Here is a tiny trained network, its code and every weight. The questions are about switching its units off for an input and a class, where a switched-off unit gives its printed mean instead of its output.

import numpy as np


def w(rows, s, z=0):
    codes = np.array(rows[::2]) - 128.0
    scale = np.full(codes.shape[1], s)
    scale[-1] = z or s
    return codes * scale


def norm(h):
    return h / np.sqrt((h * h).mean(-1, keepdims=True) + 1e-5)


def f(y):
    return np.maximum(y, 0)


def log_softmax(a):
    a = a - a.max(-1, keepdims=True)
    return a - np.log(np.exp(a).sum(-1, keepdims=True))


def net(x, mask):
    res = np.array(x, float).reshape(1, 7) / 4 @ E
    u = 0
    for l in range(4):
        y = f(norm(res) @ A[l][:, :-1].T + A[l][:, -1])
        res = res + np.where(mask[u : u + 13], y, B[l][:, -1]) @ B[l][:, :-1]
        u += 13
    return log_softmax(norm(res)[-1] @ U[:, :-1].T + U[:, -1])


A, B = {}, {}
E = w([
[133,44,129,126,142,144,129,141,202,73,129,132],'x0',
[132,129,127,129,126,129,126,128,127,127,134,130],'x1',
[130,130,125,127,128,125,132,127,130,129,128,122],'x2',
[110,65,84,45,76,152,22,33,34,61,142,104],'x3',
[121,175,53,131,173,131,128,191,110,44,127,129],'x4',
[108,87,108,251,161,131,102,99,82,127,139,130],'x5',
[129,201,178,153,130,151,109,37,170,60,127,124],'x6',
],0.0023)
A[0] = w([
[122,166,111,145,133,134,125,179,142,99,128,131,69],'0.n1',
[135,195,171,178,136,146,140,98,182,99,118,123,59],'0.n2',
[135,156,134,173,136,130,137,158,195,171,139,127,13],'0.n3',
[123,180,154,55,126,113,156,171,193,150,118,139,75],'0.n4',
[123,222,151,149,132,137,128,157,83,183,132,142,60],'0.n5',
[117,167,118,159,140,121,142,192,130,79,125,116,63],'0.n6',
[110,98,145,135,148,145,129,151,186,105,131,143,42],'0.n7',
[133,86,147,154,137,133,126,172,199,99,131,136,53],'0.n8',
[122,163,133,160,134,133,133,171,164,141,127,119,3],'0.n9',
[127,107,120,143,130,136,133,192,116,169,114,124,75],'0.n10',
[118,116,191,157,102,124,141,117,176,200,127,116,70],'0.n11',
[138,102,128,136,138,137,151,198,117,175,123,124,84],'0.n12',
[117,114,129,254,149,114,143,135,117,140,123,139,51],'0.n13',
],0.0084,0.0017)
B[0] = w([
[195,118,107,133,181,159,105,69,121,160,152,191,189],'0.n1',
[30,141,103,87,111,21,83,194,199,153,204,190,237],'0.n2',
[127,135,242,134,105,107,182,139,16,22,68,167,227],'0.n3',
[131,142,157,206,115,246,53,171,159,134,154,35,239],'0.n4',
[141,51,62,143,95,62,193,42,186,129,63,30,221],'0.n5',
[205,65,128,95,165,165,91,67,100,222,126,220,212],'0.n6',
[128,117,38,124,82,89,155,101,124,147,93,67,181],'0.n7',
[130,118,101,145,95,59,175,41,130,159,72,42,204],'0.n8',
[108,116,145,148,159,115,173,191,39,55,60,163,196],'0.n9',
[71,159,136,100,138,68,96,116,189,118,162,165,196],'0.n10',
[217,110,36,106,223,170,88,91,82,161,121,222,224],'0.n11',
[56,178,116,108,105,61,90,135,177,108,175,179,212],'0.n12',
[158,167,161,134,96,255,81,195,187,143,148,25,254],'0.n13',
],0.0062,0.0057)
A[1] = w([
[111,132,178,180,130,204,136,150,139,152,176,60,77],'1.n1',
[104,133,143,134,158,112,94,154,61,95,125,118,103],'1.n2',
[130,172,162,116,91,208,98,169,128,125,158,75,75],'1.n3',
[135,87,111,86,109,117,123,162,89,135,148,105,97],'1.n4',
[125,102,94,126,95,68,254,70,126,144,113,30,7],'1.n5',
[62,156,134,88,100,36,131,172,149,147,209,179,64],'1.n6',
[111,148,159,110,125,103,156,146,145,156,124,99,113],'1.n7',
[60,127,151,122,144,98,125,117,158,125,178,180,81],'1.n8',
[87,143,135,105,123,88,147,125,155,119,187,146,96],'1.n9',
[213,113,104,85,215,178,172,74,81,170,157,207,34],'1.n10',
[91,97,191,79,90,163,173,127,7,37,140,133,81],'1.n11',
[132,150,211,148,151,121,231,190,84,94,105,150,46],'1.n12',
[134,118,144,137,140,197,144,153,141,102,167,90,90],'1.n13',
],0.0068,0.0011)
B[1] = w([
[146,158,185,84,66,233,113,201,103,97,133,68,233],'1.n1',
[164,92,169,28,73,158,192,129,159,118,61,149,176],'1.n2',
[161,109,163,218,93,224,95,173,143,166,113,55,242],'1.n3',
[106,194,165,217,145,127,85,57,169,104,140,117,183],'1.n4',
[144,12,49,121,60,74,193,35,139,82,55,36,211],'1.n5',
[43,153,156,39,37,102,71,95,128,31,209,171,253],'1.n6',
[113,119,116,151,159,132,98,118,127,106,150,169,152],'1.n7',
[63,147,95,49,85,69,112,181,145,103,169,154,209],'1.n8',
[101,107,109,143,73,84,90,209,110,143,159,185,188],'1.n9',
[216,94,44,62,208,202,73,84,32,153,156,224,245],'1.n10',
[106,212,173,192,255,75,237,213,134,158,84,179,204],'1.n11',
[55,192,203,155,206,92,209,152,50,79,86,146,179],'1.n12',
[156,166,183,111,64,140,86,166,136,191,96,97,188],'1.n13',
],0.0058,0.0034)
A[2] = w([
[133,126,195,124,189,91,236,127,168,181,224,132,11],'2.n1',
[67,53,191,112,147,168,215,98,137,171,184,130,5],'2.n2',
[138,132,154,121,91,141,215,120,134,167,222,158,47],'2.n3',
[147,66,134,123,125,93,238,81,168,142,169,65,64],'2.n4',
[129,140,207,139,180,101,225,148,135,150,161,144,79],'2.n5',
[173,93,177,146,137,143,214,96,181,149,231,138,2],'2.n6',
[110,129,171,110,178,116,252,122,139,172,207,122,42],'2.n7',
[142,103,174,87,138,121,202,125,111,156,214,103,15],'2.n8',
[160,126,159,81,152,141,174,118,138,155,186,134,45],'2.n9',
[135,1,201,115,134,169,198,162,117,179,180,136,2],'2.n10',
[140,151,158,127,97,135,194,93,131,176,205,131,19],'2.n11',
[108,95,147,94,178,141,236,162,174,202,194,129,65],'2.n12',
[140,104,108,111,167,142,179,131,122,211,206,141,64],'2.n13',
],0.0064,0.00065)
B[2] = w([
[188,138,146,101,142,168,151,185,72,52,18,116,176],'2.n1',
[114,214,155,105,149,116,170,192,129,126,139,155,141],'2.n2',
[105,87,142,130,137,124,84,106,92,95,108,79,135],'2.n3',
[133,46,135,104,33,94,188,75,87,112,57,82,191],'2.n4',
[134,128,139,156,134,71,207,197,10,92,70,178,251],'2.n5',
[141,138,3,131,159,137,98,107,116,152,204,153,134],'2.n6',
[97,152,184,180,55,112,138,173,135,88,89,128,169],'2.n7',
[121,72,94,170,117,90,95,141,131,65,180,106,128],'2.n8',
[156,117,107,135,102,160,115,74,114,99,129,176,146],'2.n9',
[154,163,89,53,136,165,78,179,209,52,81,89,151],'2.n10',
[141,115,122,181,123,90,133,158,141,122,93,87,129],'2.n11',
[104,184,167,111,59,67,95,107,62,151,52,128,143],'2.n12',
[191,78,146,160,169,150,111,69,74,69,77,200,173],'2.n13',
],0.0051,0.0033)
A[3] = w([
[147,115,175,137,124,122,191,102,137,157,203,138,46],'3.n1',
[107,76,202,134,131,111,178,114,115,175,225,105,30],'3.n2',
[111,103,179,154,162,135,200,84,135,167,234,120,52],'3.n3',
[127,127,152,103,155,157,179,100,149,184,202,88,78],'3.n4',
[128,124,156,113,140,138,245,112,113,206,249,126,66],'3.n5',
[101,124,162,153,183,124,230,81,135,170,254,87,74],'3.n6',
[124,93,175,107,137,153,214,101,141,174,207,132,12],'3.n7',
[134,109,159,97,166,120,173,110,130,150,191,90,34],'3.n8',
[112,96,201,161,141,146,221,111,143,177,236,122,2],'3.n9',
[151,114,183,113,148,112,194,101,123,188,223,139,37],'3.n10',
[121,114,235,109,126,121,184,49,92,204,220,109,46],'3.n11',
[110,90,160,143,168,138,185,130,138,144,212,118,83],'3.n12',
[129,95,179,175,140,100,199,110,160,200,216,133,26],'3.n13',
],0.0069,0.00069)
B[3] = w([
[108,165,88,160,139,124,146,107,84,119,156,89,128],'3.n1',
[153,220,111,103,142,159,116,200,131,94,106,132,153],'3.n2',
[137,160,139,176,87,112,168,183,110,147,123,118,128],'3.n3',
[115,104,144,98,86,137,171,219,116,67,111,158,252],'3.n4',
[143,107,145,71,178,136,89,126,70,175,200,248,128],'3.n5',
[167,43,253,144,9,135,88,158,149,245,96,230,128],'3.n6',
[198,72,97,83,130,159,132,124,45,171,118,154,128],'3.n7',
[134,124,152,161,86,130,79,89,141,139,125,175,128],'3.n8',
[115,110,98,75,110,180,103,92,122,58,166,98,134],'3.n9',
[112,117,113,110,83,168,131,67,95,178,103,151,136],'3.n10',
[135,79,82,113,94,92,179,161,196,150,187,115,154],'3.n11',
[151,146,146,108,155,126,159,175,107,120,103,164,128],'3.n12',
[144,90,103,123,71,123,150,237,74,75,193,79,128],'3.n13',
],0.0058,0.00023)
U = w([
[105,187,216,186,210,84,231,191,67,96,70,172,105],'0',
[154,166,190,157,86,255,75,197,175,174,156,35,105],'1',
[21,147,128,60,75,40,82,135,183,97,247,197,102],'2',
[216,98,64,90,231,178,96,51,89,188,169,216,96],'3',
[138,112,117,113,87,130,110,125,107,103,97,127,253],'4',
[134,47,73,135,81,63,203,33,158,135,86,36,81],'5',
],0.0051,0.0055)

Each question gives the input, the list of numbers given to net, and the class t.
The units are the neurons (one row each of A and B). Each row of codes is followed by its name. A weight is (code - 128) times the scale printed after its matrix; where a second scale follows, it is the last column's (A, B and U).
mask holds one flag per neuron, layer by layer. A switched-off neuron (its flag False) gives its mean, the last column of its row in B, instead of its output. The means were averaged over made-up inputs and are rounded, as every weight is.
A unit's drop is (log p(t) with every unit on - log p(t) with that unit switched off) / (log p(t) with every unit on - log p(t) with every unit switched off).
The circuit of an input: a set's keep is (log p(t) with only the set's units on - log p(t) with every unit switched off) / (log p(t) with every unit on - log p(t) with every unit switched off). Starting from the 12 units with the biggest drops (on a tie, the unit counted first), units are removed one at a time, each time the one whose removal leaves the highest keep (on an exact tie, the one counted first), for as long as the keep stays at least 0.8.
units of the circuit, in order: the units of the circuit, biggest drop first
top k neurons: the k neurons with the biggest drops, biggest first
top k neurons in layer l: the k neurons of layer l with the biggest drops, biggest first
input [6,-6,-3,1,0,5,-4], class 5: top 2 neurons => (0.n8 0.n4)
input [1,-7,3,-6,-6,2,4], class 0: units of the circuit, in order => (0.n3)
input [-2,8,2,1,-4,4,4], class 1: top 4 neurons => (0.n13 0.n6 0.n12 0.n10)
input [7,-5,-6,1,-8,-5,2], class 3: top 3 neurons => (0.n11 0.n5 0.n13)
input [2,-5,7,6,-3,-7,0], class 1: top 4 neurons => (0.n3 0.n5 0.n2 0.n11)
input [8,7,0,-6,7,0,3], class 5: top 2 neurons => (0.n8 0.n7)
input [-6,2,7,4,1,-8,8], class 1: units of the circuit, in order => (0.n4 1.n3)
input [-2,3,1,1,-6,-6,-7], class 2: top 4 neurons => (0.n12 0.n13 0.n10 0.n6)
input [-8,-2,3,0,6,7,4], class 5: top 2 neurons => (0.n5 0.n4)
input [-1,8,-7,8,-8,5,7], class 0: top 2 neurons => (1.n11 0.n2)
input [7,-8,-6,-6,-4,-1,6], class 5: top 3 neurons => (0.n8 0.n7 0.n12)
input [7,-6,6,5,2,3,-6], class 5: top 4 neurons => (0.n2 0.n11 0.n3 0.n13)
input [-6,-5,3,-6,6,8,5], class 1: top 2 neurons => (0.n13 0.n11)
input [8,-3,1,-5,-8,-1,5], class 3: top 2 neurons => (0.n11 0.n5)
input [4,-4,-8,-7,1,8,6], class 1: units of the circuit, in order => (0.n13)
input [-1,8,2,-8,-4,-2,-6], class 0: top 3 neurons => (0.n3 0.n2 0.n9)
input [6,-1,6,-1,6,-8,2], class 1: top 3 neurons => (0.n4 0.n11 0.n5)
input [-1,4,5,2,4,7,-8], class 2: top 4 neurons => (0.n10 0.n12 0.n4 1.n6)
input [6,1,-6,3,-7,-2,-3], class 3: units of the circuit, in order => (0.n11 1.n10)
input [-7,3,2,-1,-7,6,5], class 3: units of the circuit, in order => (0.n11)
input [-2,7,7,-7,-8,-5,5], class 3: top 2 neurons in layer 1 => (1.n10 1.n11)
input [-5,0,4,-4,-4,-4,-2], class 5: top 2 neurons in layer 1 => (1.n10 1.n1)
input [-4,-6,0,3,4,7,7], class 1: units of the circuit, in order => (0.n13 1.n3)
input [-4,-8,3,0,5,5,-6], class 2: top 3 neurons in layer 0 => (0.n10 0.n12 0.n4)
input [-4,4,-6,-4,7,-5,2], class 3: top 3 neurons in layer 0 => (0.n6 0.n1 0.n13)
input [6,1,3,3,-3,7,8], class 2: top 3 neurons in layer 0 => (0.n2 0.n4 0.n5)
input [-5,5,-3,-7,0,-6,-8], class 2: top 3 neurons in layer 0 => (0.n12 0.n10 0.n13)
input [2,-4,1,-5,-5,-8,6], class 1: units of the circuit, in order => (0.n4)
input [1,5,-5,4,5,6,-8], class 2: top 2 neurons in layer 0 => (0.n4 0.n10)
input [0,5,3,3,8,-6,4], class 3: top 2 neurons in layer 0 => (0.n13 0.n6)
